(in the rows, 128 means zero)
Each row is followed by its class number.
[116 172 165 150 142 131 134 128 148 112 121  94 103 139 168 137  98 115
  96 115  69 113 125 138 112 144  63 104 133 110 181  69 113 162 137 109
 126 172  89 114 102 150 144 125 133 127 141 112 110 112  80]	0
[128 118 151 158 133  75  67 136 127 130 130 138 110 147 175 149 134 150
  92 119 140  97 134 171 123 114  64 116 120 149 138  86  90 181  87 103
 171 166 116 133  93 123 154 126 142 130 135 124  87 130  89]	3
[125  94 130 135 154  80 197 133 136  88 118  79 113 135 139 134 124  47
  87 110 105 144 185 125 139  90 105 174 167 104 176 104  98 123 150 130
 137  89 136 148  45 112 143 169 121 115 112 112  59 103 145]	2
[115 125 138 107 153 114 169 146 150 123 123  91 108 141 115 126 126  77
 112  83 122 132 152 145 129 119 130 155 126 165 180  76 163 154 150 109
 146 120 146 138  81 169 132 166 155 110  92 124  86  98 154]	5
[116 107 139 135 124 119 124 107 100 152 122 102 141 167 142 146 103 153
 139 127  47 138 130  71 112 119 141 122 105  76 158 161 156 104 140 106
 120  91 153 122 200 155 130 124 107 118 110 165 140 151 141]	2
[ 98 154 113 109 135 117 144 122 127 141 123 136 101  44 124 124 169  91
 175 143 161 104 164 104 140 138 122 139 111 123 153  78 140 142 117 122
  85 112  80  85  91 146  96 158 161  82 121 118 117 114 101]	3
[123 105 145 125 161 146 150 132 101  94  91  89 131 150 150 141  94  83
 128  95 199  86 124  77 121 132 120 158 136 142 142 168 146  83 154 111
 120 135  78 129 128 123 114  95 133  94 111 126 161 113 146]	4
[137 171 128 124 109 139 157 113 140 160 150 137 106  99 109 111 123 187
 163  81 148 172 106  57 136 164 177 150 114 144 148 108 123 129 117 121
 110  70  86  63 144 108  85 132  98 153 131 157 118  91 141]	1
[112 125 123 118 114 123 181 109 142 109 116 139 111  78 133 125 148 102
 111 124 173 105 146 146 136 131  87 138 126 140 105  76  95 119 115 136
 111 115 100  80 100 149 107 138 135 126 136 125 100 110 117]	8
[132  85 123 159 138 128  98 119 112 119  87 113 133 198 117 121 137 129
 133 161  62 143 130  84 129 109 179 146 102 137 116 145 160 112 141 107
 124 111 187 167 121 171 135 111  94  81  83 125 115 124 119]	6
[ 91 150 119 157 101 133 146 145 155 140 125 123 141 138 135 156 119  90
  97 138 166 120 137 140 157 102 107 145 115 133 182  84 107 114 129 140
 114 128  88  95 199 151  98 125 106 104 158 114 139 110 103]	2
[117 115 106 161  99  94 141 144 131 123  97 165 123 127 157 159 165  93
 121 156 164 105 139 154 144  89 121 157 108 112 109  68  47 111 109 178
 116  85  75 106 127 108 108 140  75 119 102 135 108 132  65]	0
[126 142 135 108 135 113 141 149 145  98  98 143  98 134 163 116 121 111
  79 109 112  81 120 168 123 168  74 130 126 143 165  65  89 135 124 142
 171 154  93 108 126 161 140 128 145 117 126  80  95 127  89]	1
[126  98 182 124 187 139 137 144 118 137 117  93 108 162 144 142 104  97
 150 106 163 112 134 104 139 133 127 114 149 163 160 161 230 129 127 118
 132 152  90 134 100 152 126 104 153  91 116 110 130 127 161]	5
[128 158  88 117 153 152 119 144 147 130 138 156 134  76 165 131 157  71
  81 114 197  92 159 148 114 139 121 123  65 136  88 110  97  89 110 122
 138 124  76 128 154 133 118 142 117 102 128 100 100 130 119]	9
[130 141 131 187 164 136 114 158 113  75 106 105 112 188 159 134 121 121
 102 167 114 101 100 143 129 138  79 140 135 129 130 105 113 140 128 100
 155 149 120 117  96 139 154 121 132 116  89 106 112 121  83]	6
[117 126 171 180 155  96 108 106 123 123 102 125 133 164 125 137  86  86
 175 104 174 107 127  96 151 111  92 158 139 130 163 150 157 136 122 114
 113 129 126 144 114 170 112 114 149 107 147 163 102  96 129]	4
[147 107 134 114 156 104 129  90 155  96 100 105 106  74 181 116 135  61
 103 112 138 113 154 185 129 131 120 143 134 155 123 107 112 119  98 144
 146 126 133 209  85 153 128 151 100 125 123  94  78 100 147]	9
[ 86  96 101 137 130  64 160 146 141 109 119 130 113 114 116  97 131  19
 103 106 120 110 169 119 126  89 144 171 132  99 163 110 126  89 163 152
 103  83  97 173  79 135 102 155  87  86 109 141  83 131 152]	1
[106 138 140 114 144  76 176 133 152  92 106 115 110 113 161 120 136  77
 105  85 137 105 158 162 126 124 125 180 118 109 131 113 146 122  95 135
 158  81 136 170 112 136 118 167  76 113  93 128  63  97 137]	1
[127 140  94 152 169 124 136 126 124 164 124 114 109 122  99 111  90 172
 157 115 126 141 105  81 136 110 162 142 161 113 214 140  84 131 126  84
 115  93 105  98 135 107 124 121  98 142 117 142 135 114 137]	5
[102 126 114 168 157 102 174 114 156  98 120 105 123 144 123 134  98  63
  91 104 119 145 174 150 129 102 126 158 144 122 121 109 159 137 118 115
 124  93 143 165  88 124 126 181  90 115 109 164  62  86 149]	2
[ 96 124 109 136 138 139 153 130 111 142 152 121 118 128 102 115  84 198
 150  87 147 143 107  66 130 141 141 151 125 139 198 119  84 155 155 128
  99  96 103  84  84 103 135 105 147 161 127 135 111 120 174]	4
[134  82 158 144 163 101 153 105 113 113 101  84 129 144 105 131 105  75
 173  98 204 102 125  96 126 112 121 124 141 140 127 176 177 151 154 109
 133 146  83 157  40 145 113 101 217  90 124 132 138 106 175]	5
[128 136  90 139 127 116 126 139 169 146 102 171 123 120 148 157 172  93
 100 112 202  96 148 144 131 125 123 162 111 145 100 107  45 114  81 141
 127  87  75 105 135 116 102 157  82 102 135 108  97 130 101]	5
[101 163 181 119 145 125 111 142 155 107 144  93  86 107 167 119 127  98
  90  77  96 105 127 120 118 162  49 116 152 136 158 122 157 167 116 113
 152 162 122 108 109 188 146 146 187 114 175  64  97  95 109]	7
[121  99 101 163 151  97 113 105 120 143  89 121 125 165 108 108  86 145
 140 155  63 122 146 113 128 117 176 100 120  80 172 129 148 132 148  54
 124 117 165 154 185 146 126 114  91 122 112 152 144 161 154]	8
[110 113 113 128 141 108 126 138 111 151 116 153 148 166 133 122 127 117
 126 150  65 116 123 119  98 123 161 104  48  97 148 115 167 136 154 134
 145 110 179 140 157 136 137 119 148 115  96 145 111 145 109]	0
[128  83 114 135 132 102 122 106 123 141 103 139 140 146 156 143 105 130
  71 159  86 137 152 138  97 123 140  98  73  94 135 159 145 125 112 157
 138 106 172 150 157 155 163 117 138  92 115 117  86 129 125]	2
[ 93 132  86 145 101 113 127 139 125 125 116 153 149 133 146 139 173  97
 101 106 194  92 137 109 148 110 127 183 120 130 160 101 109 106 120 144
 130  84 116  87 161 171 103 149 116  68 112 143  98 117  92]	1
[141 137 112 149 153 141 115 135 137  90  97 118 103 116 190 117 175 162
  70 150 151 101 124 175  93 203  87 112 112 174 104 112  96 169  90 109
 137 150  90 112 107 120 140 109 191 119 156  95  89 123 103]	6
[118 115 125 129 111 122 119 120 102 126  98 135 132 146 124 145  76 121
 144 129 157 106 123  95 112 117 103 138 151 120 139 128 113  98 149 115
 106 109  67 148 129 153 142  98 127  91 120 123 139 123 121]	3
[101 159 105 146 122 139 152 104 135 172 146 138 104 122 103 111 107 185
 150 113 181 164 112  72 114 142 163 133 134 150 175 123 149 152 136  94
  97  81 109  64  96  85  81 127 110 164 146 146 134  97 178]	5
[141 136 125 104 160 111 150 119 147 135 145  91  98 116 149 117 119  72
 113 114 126 127 177 125 135 130 146 155 130  90 157 107  95 146 140 148
 144  78 132 135  78 121 132 161 137 121 113 119  90  90 138]	3
[140 168 132 154 136 137 104 125 118 101 118 122  89 115 162 120 131 153
  96 145  83 139 106 153 127 153  60 129 113 150 149  84  78 151 106  99
 123 162 132 108 112 160 135 130 145 134 121 112 102 123  77]	5
[122 133 106 142  99 126 164 113 146 147 117 131 129 128 169 147 174  60
 115 153 172 112 143 129 138 107  85 168 145 124 111 105 149 128 129 136
 115  90  95 118 136 131 114 116  80 113 167  92 125 102 123]	6
[128 122 135 128 126 151 130 106 122  94 142 128  90 137 154 154 129 121
  68 103 109 107 120 169 118 158  80 116 143 158 135  86 114 159  97 129
 134 159 104 111 100 148 132 136 166  88 131  98 102 102 107]	1
[ 99 134 136 118 134 136 142 131 117 135 137 125  76  86 123  91  99 185
 173 101 151 144 133 118 123 140 147 129 146 110 205 121 108 147 134 131
  96  90 116  77  94  95 115 114  99 154 139 122 124 109 152]	5
[ 75 127 117 132  95 114 144 158 164 133 119 165 127 112 130 149 208  91
 101 158 166 108 127 176 127 112 108 147 115 179 139  70 100 135 106 144
  79 112  74 114 100 154  94 143 115  98 139 108 107 109  86]	3
[134 130 150 135 164  97 194 101 136 114 136  91 101  87 140  94 128   5
 115 109 102 123 171 160 124 113 138 164 167  91 182  87 148 144 163 116
 140  96 144 184  71 149 125 151 135 101  97 132  74  58 136]	7
[131  83 181 132 152 129 118 125  84 109 101 113 117 188 148 189 101 122
 199 133 114 118 100  99 144 125 120 143 160 168 129 133 100 132 129 138
 121 116 104 147 100 141 142 122 167 100  99 148 127 151 124]	3
[120 102 145 105 157 154 171 126  97 131 126 132 111 156 121 179 115  99
 143 126 115 120 115 117 134  95 119 127 135 161 122 185 127 121 146 118
 138 146 121 149  92 134 156 121 139 114  99 110 137 116 152]	7
[115 115 158 113 163 134 181 149 124 128 100 121 126 165 111 134 101  92
 149 123 143 118 126  80 116 128 122 141 152 169 113 185 229 120 154 118
 115 146  89 131  84 165 132  97 173 136 134 115 126 117 156]	8
[104 138 146 113 165  96 171 118 140 103 102  99 111 103 146 108 118  57
 132 110 152 105 166 141 105 124  97 149 138  99 171 136 178 122 132 132
 118 108 131 163  63 131 112 152 118 101 132 117  83 117 156]	5
[114 147 121 101 103 164 148 126 141 155 155 134  89  80 126 137 111 174
 167  76 107 162 127 106 121 140 150 162 174 142 169  99  97 156 121 154
  86 102  95  54 113 111 122 123 116 147 153 125 126  98 127]	9
[105 160 139 124 135 111 179 106 126 171 131 132  73 103 117 111  97 162
 165 107  87 152 116  90 121 101 140 141 169 104 183 144  62 146 131 126
 105  69  76  94 148 107 118 109 120 150 169 139 122  91 138]	2
[106 129 166 134 150 137 142 131  97 113 109 147 160 142 124 133 110  95
 188 115 166 121 128  74 115 139 155 140 154 107 154 200 180 117 158 153
 144 105 157 128  75 149 138 133 163 133 115 114 122  88 140]	0
[141 168 109 129 132 118 190  85 132 177 174 117  96  58 107 105 107 192
 160 113 152 179  93  70 115 136 140 131  91 104 151 152 106 127 132 104
 106  84 126  64 103  85 107 135 143 193 137 194 107  74 156]	6
[100 109 114 147 151 107 118 142 101 123  93 123 161 154 108 105 132 101
 143 159  52 129 161 114 124 109 143 141  50  99 140 156 162 122 133 110
 115 103 191 148 171 159 126 103 143  75 111 153 102 142 137]	2
[119  59  95 133 109  87 133 144 102 116  62 163 143 181 149 119 117 131
 111 167  73 160 117 112 125 112 183 136 102 125 172 144 149 107 165 144
 137  89 208 144 181 140 150  98  89 107 104 129 114 150 118]	1
[103 114 106  88 117 140 152 157 152 128 121 132 113 103 159 165 172 104
 114 126 156 107 131 139 146 119 105 131  92 166 157  78 118 106 115 142
  99 117  69 129 170 132 113 121 113  80 156  67 116 152 108]	9
[105 102  88 133 123 106 111 117 104 111  78 117 135 152 111 136  91 145
 107 176  67  91 182 135 105 118 144 114  94  84 123 103 124 119 127 122
 136 114 149 128 180 132 140 108 133  72  85 138 142 156 116]	8
[101  93 125 117 154 152 115 132 107 118  95 110 133 202 152 124 116 112
 137 144  87  87 139  86 130 123 169 133  85 115 153 124 147  91 160 121
 129  84 146 136 159 158 127 100  63  92  84 131 142 143 124]	1
[108 126 118 113 121 137 165 146 108 145 125 149 113 113 113 109 127 202
 146 119 160 144 116 101  90 118 158 153 147 133  97 169  88 102 117 112
 111  68  96  83 132  87 131  83 122 157 141 129 121  99 152]	6
[114 183 129 124 107 138 189  95 127 158 162 126 122  97 108 126 105 200
 163  95 180 157 107  57 113 134 176 149 158 101 176 121 134 138 124 112
 107  82  87  74 113  96  89 124 138 138 139 137 125  92 140]	1
[119  93 148 112 131 101 144 123 103 110 102 132 105 152 142 142  94 102
 138 106 207 103 128 102 124 120 107 139 115 142 132 145 156 109 154 143
 132 137 105 123  90 137 107 124 175 106 123 145 114 116 124]	3
[ 94 140 137 109 129 135 170 163 116 166 153 123 110 119  99  88 110 174
 148 107  97 160 112  86 130  95 152 138 142 123 195 125 116 144 151 131
 118  85 107  76 151 115 141  75 141 132 152 109 127 103 139]	2
[111  97  87 137 123 100 129  98  94 146  91 150 123 192 109 132  50 131
  95 138  40 132 158 111 110  92 124 116 118  87 160 122 121 105 166 144
 135 100 159 136 171 140 150 119 112 111 105 168 105 129 135]	0
[134 121 158 113 135 109 167 104 116 118 163 100 127  88 140 112 154  89
  97  71 134 127 158 124 125 120  86 147 105 143 150  95 135 118 133 123
 150  83 121 174  77 129 144 139  82 129 106 137  54  87 170]	8
[145 106  92 139 143 106 182 116 110 146 138 153 101 112 100 111  83 175
 128  96 131 163  99  85 115 146 149 135 117 143 120 130  81 144 131 122
 140  92  91  96 117  96 125 128 186 196 132 129  90 103 158]	2
[105 121 102 131 133 120 140 163 123 129 116  89 169 164 112 133 114 123
 115 171 109 143 122  89 105 113 178 153  90 102 186 130 199 100 139 176
 101  70 135 155 202 117 117 114 120 104 118 105 137 134 127]	4
[ 93  94 120 138 107  79 147 146 142 120  69 142 154 194 121 123 106 135
 107 137  65 146 147 115 132 117 131 166 122 111 147 170 151 115 138 127
 124 113 196 144 177 171 127 103 146 105 151 133  96 140 122]	2
[135 132 109 124 121 129 149 150 133 149 130 138 116 116  97 118 115 215
 130 105 136 144 128 119 133 153 170 147 114 144 132 141  89 130 107 140
 137  84  77 106 170 118 132 109  95 195 114 127 121 104 149]	8
[146 155 110 119 116 125 153  89 149 171 140 119  86  96 113 114 106 164
 143  96 142 151 114 129 116 117 139 130 117 123 155 133  39 163 130 114
 107  96  88  91 105  99 110 122 122 212 165 160 140  64 155]	0
[ 93 109  87 131  97  91 127 155 150 132  65 165 125 124 159 144 140 116
 102 138 173 102 162 149 144 116 128 172 143 149 178  62 107 108  97 133
 106 104 113 100 146 120 117 129  77  80 117 118 102 142  94]	0
[142 109 142 140 161  97 159 129 132 110 120 116 111 104 145 122 121  19
 100  93  87 122 169 159 134  98  98 165 157 108 162 123  78 114 132 120
 150  99 123 169 104 144 159 149  79 125 110 119  79  69 128]	2
[144 135 174 148 177 130 127 117 105 115 110  82 129 147 145 181  86  79
 167 108 131 108 135 102 121 141  79 134 177 136 140 159 182 142 122 113
 144 156  93 127  97 167 151 146 198 106 106 146 130 115 129]	5
[116 158 135 135 157 142 171 120 164 104 136 118 116  98 150 132 156  34
 138  83 124 130 176 163 133 137 131 160 109 120 149  76 135 146 143 163
 118 101 114 154  85 152 102 194  69 133 125 123  57  95 139]	9
[149 142 195 116 121 155 114 169 114  99 127 117  89 132 171 132 178 152
 111  90 135 106 152 139 123 168  76 133 115 151 109 104  76 144 122 106
 150 173  63 103  94 136 146  82 152  89 138  61 106 130 103]	6
[129 167 104 142 143 128 137 129 108 142 109 147  97 106  88  98  75 187
 170 123 120 146 137  62 118 146 168 154 133 120 186 104  55 119 142  86
 111  80 106  60 112  96 121 125  96 162 100 155 112 120 141]	8
[113 128 121 135  83  96  84 152 116 140 108 172 130 115 157 131 162 117
 121 124 144 113 136 116 116 110 103 175 111 152 107  85  73 104 109 132
 129  94 114 119 142 144 124 117 104 108 122 108 108 146  89]	5
[130 140 154 126 150 138 134 146 123  84 122 123  82 145 176 111 142 125
 112 112 125  97 102 131 157 165  83 136 127 149 142  85 120 143 122 116
 138 160 108  94  85 151 123 115 161  82 109 120 102 146  82]	1
[112 121  94 128 142 125 137 148  90 119 101 114 130 187 108 122  97 137
 133 161  41 128 126  99 105 107 157 122  71  69 159 122 178 119 171 160
 134  91 157 139 201 116 132 125 100  87  90 134 124 169 108]	7
[ 92 147 102 167  81  97 125 120 162 158 156 180 137 106 163 166 162 130
  89 133 168 121 116 167 116  99  99 119 105 121  91  88 113 138  86 109
 115 144  98 116 182 127  84 132 135 134 184 120 117 144  95]	9
[149 165 155 131 148 117 193 130 170 121 121 125 110  94 152 126 117  25
 120  62 135 153 137 133 115 118 149 157 115 119 128  96  97 132 149 113
 132 101  79 169  93 149 133 162  49 139 120 108  74  86 148]	1
[ 75  97  83 130 100 103 147 161 148  98 102 139 123 104 132 131 155  83
 101 134 136 102 140 157 125  97 101 147 106 129 167  69  89 102 143 169
  93  93  71 140 136 135 113 125  78  94 138  85 104 133 106]	9
[ 97 138 137 146 123 140 157 108 123 160 163 153 112  60 120  96 136 206
 185  93 151 168  98  91 121 134 173 120 125 129 168 139 122 147 135 123
  98  81 105  81 105 126 110 106  95 193 135 152 112  71 144]	9
[115 124 136 164 114 123 143 132 159 109 128  92 133 147 155 157 132 104
  81 150 186  96 122 132 140 141  96 152 139 147 155  76 118  83 114 120
 124 119  74 130 117 141 105 128 100 108 109 110 120 102 108]	6
[127 122 127 113  88 116 195  98 139 168 153 154 107 100 108 121  96 193
 131  96 163 178 100  60 127 136 147 147 121 114 148 146  93 107 138 151
  84  94 107  66 104  77  89 101 112 171 153 138 128 109 164]	4
[148 115 156 110 127 136 136 109 114 140  99 120 131 171 141 182 101  97
 133 139 140 121 137 124 100 140 116 125 121 139 164 157 157 143 152 163
 126 155 104 120  99 141 128 118 161 103 130 127 138 110 130]	3
[134 128 159 146 129 134 103 140 130 114 103 113 100 185 182 131 154 126
  70  97  97  97 142 175 120 148  74 135 131 179 127  65 124 190 101 123
 168 139  90 105 163 147 135  96 139  95 150 105 102 105  96]	2
[134 158 168 147 135 123 107 146 121  92  92 106  93 134 180 166 130 143
 104 115 123 117 136 196 103 152  50 126 145 138 175 119 109 172  91 122
 144 148 103  95 133 151 157 140 131 122 124 122 107 102  92]	5
[133 147 154 138 175 114 174  98 130  94 110 102  95  84 168 110 115  67
 109 112 159 112 134 157 105 123 141 139 129  94 117 127  76  99 126 111
 137 106 116 173  71 139 115 157 106 107  69 143  94 105 136]	5
[123 119 123 132 121  98 137 130 137  95  88 128 109 166 165 133 127 140
  86  91 120 110  94 116 126 162  67 147 146 195 169  72 121 161 126 105
 146 161 105 119 109 144 125 123 175 104 159 106  82 150 110]	1
[116 143 140 136 174 133 183 115 162 134 137 108 106 138 144 123 135   4
 100 103 115 116 178 152 108 125 142 163 159 125 150  99 216 145 150 113
 122 122 130 166  57 157 104 172  96 121 103 122  92  74 138]	5
[127  88  94 146 144  92 109 124 101 144  84 145 145 183 101 113 102 139
  96 165  69 119 168  81 105  98 167 112 104 107 154 140 141  99 164 104
 149 105 152 155 160 140 152  97 110 102  97 138 111 143 116]	8
[106 128  97 129  82 120 131 149 142 129 111 162 132 130 130 153 172  95
 113 141 158 103 141 120 137 123  98 163 104 151 138  88  96 116 126 149
  97  91  83 114 148 135 110 126  96  99 155  96 115 143 105]	8
[138 117  98 149 137 131  69 150 129 117 130 115 147 117 142 117 161 106
  73 149 181 103 142 154 136 109 117 162 133 148 173  93  75 102  85 110
 119 102 137 119 140 130 136 115 106 101 119 101 121  94  98]	4
[114 142 170 155 143 116 124 125 100 105 104 111  78 101 184 127 116 142
 108  99  60 107 129 111 124 158  72 112 140 143 157  69 112 170 123 109
 165 157  89  82 135 142 155 115 103 117 105 107 115 127 104]	8
[138 131 148 188 167 128  83 144 104  99  90 110 107 172 174 153 133 103
  70 120 124 103 141 141 107 137  58 133 150 178 125 115 138 154  89  88
 142 173  73 115 122 145 132 108 151  78 127 108 101 118  93]	5
[ 82 112  98 104  99 137 143 127 149 145 154 136 114  72 149 151 154  72
 124 114 158 111 155 137 154 122 125 144 115 134 174  81 135 124 129 177
 103  99 111  95 138 142 108 142 117  77 136 103 126 112 132]	9
[125 143  98 152  82 109 136 156 153 109 116 146 145 150  99 140 144 104
  86 120 157 118 146 109 122 135  93 169  74 150 123  51 101  95 134 141
 119 111  71  92 142 136  86 150 129 120 126 134  96 106  63]	2
[125 136 160 120 108  93 139 157 133  98  94 113 102 128 159 119 175 147
  97 106 104 129 156 128 134 142  56 148 124 148 162  84 150 145 105 121
 121 142  89 120  92 116 122 108 114 101 148  88  79 125  94]	0
[129  75  86 127 128  88 124 149 157 124  78 146 119  78 169 148 163  84
  96 112 179 111 129 132 125 134 111 140  94 182 144 101  75 108  96 140
 111 107  67 117 154 131 116 124 131  99 161  86  87 134 118]	9
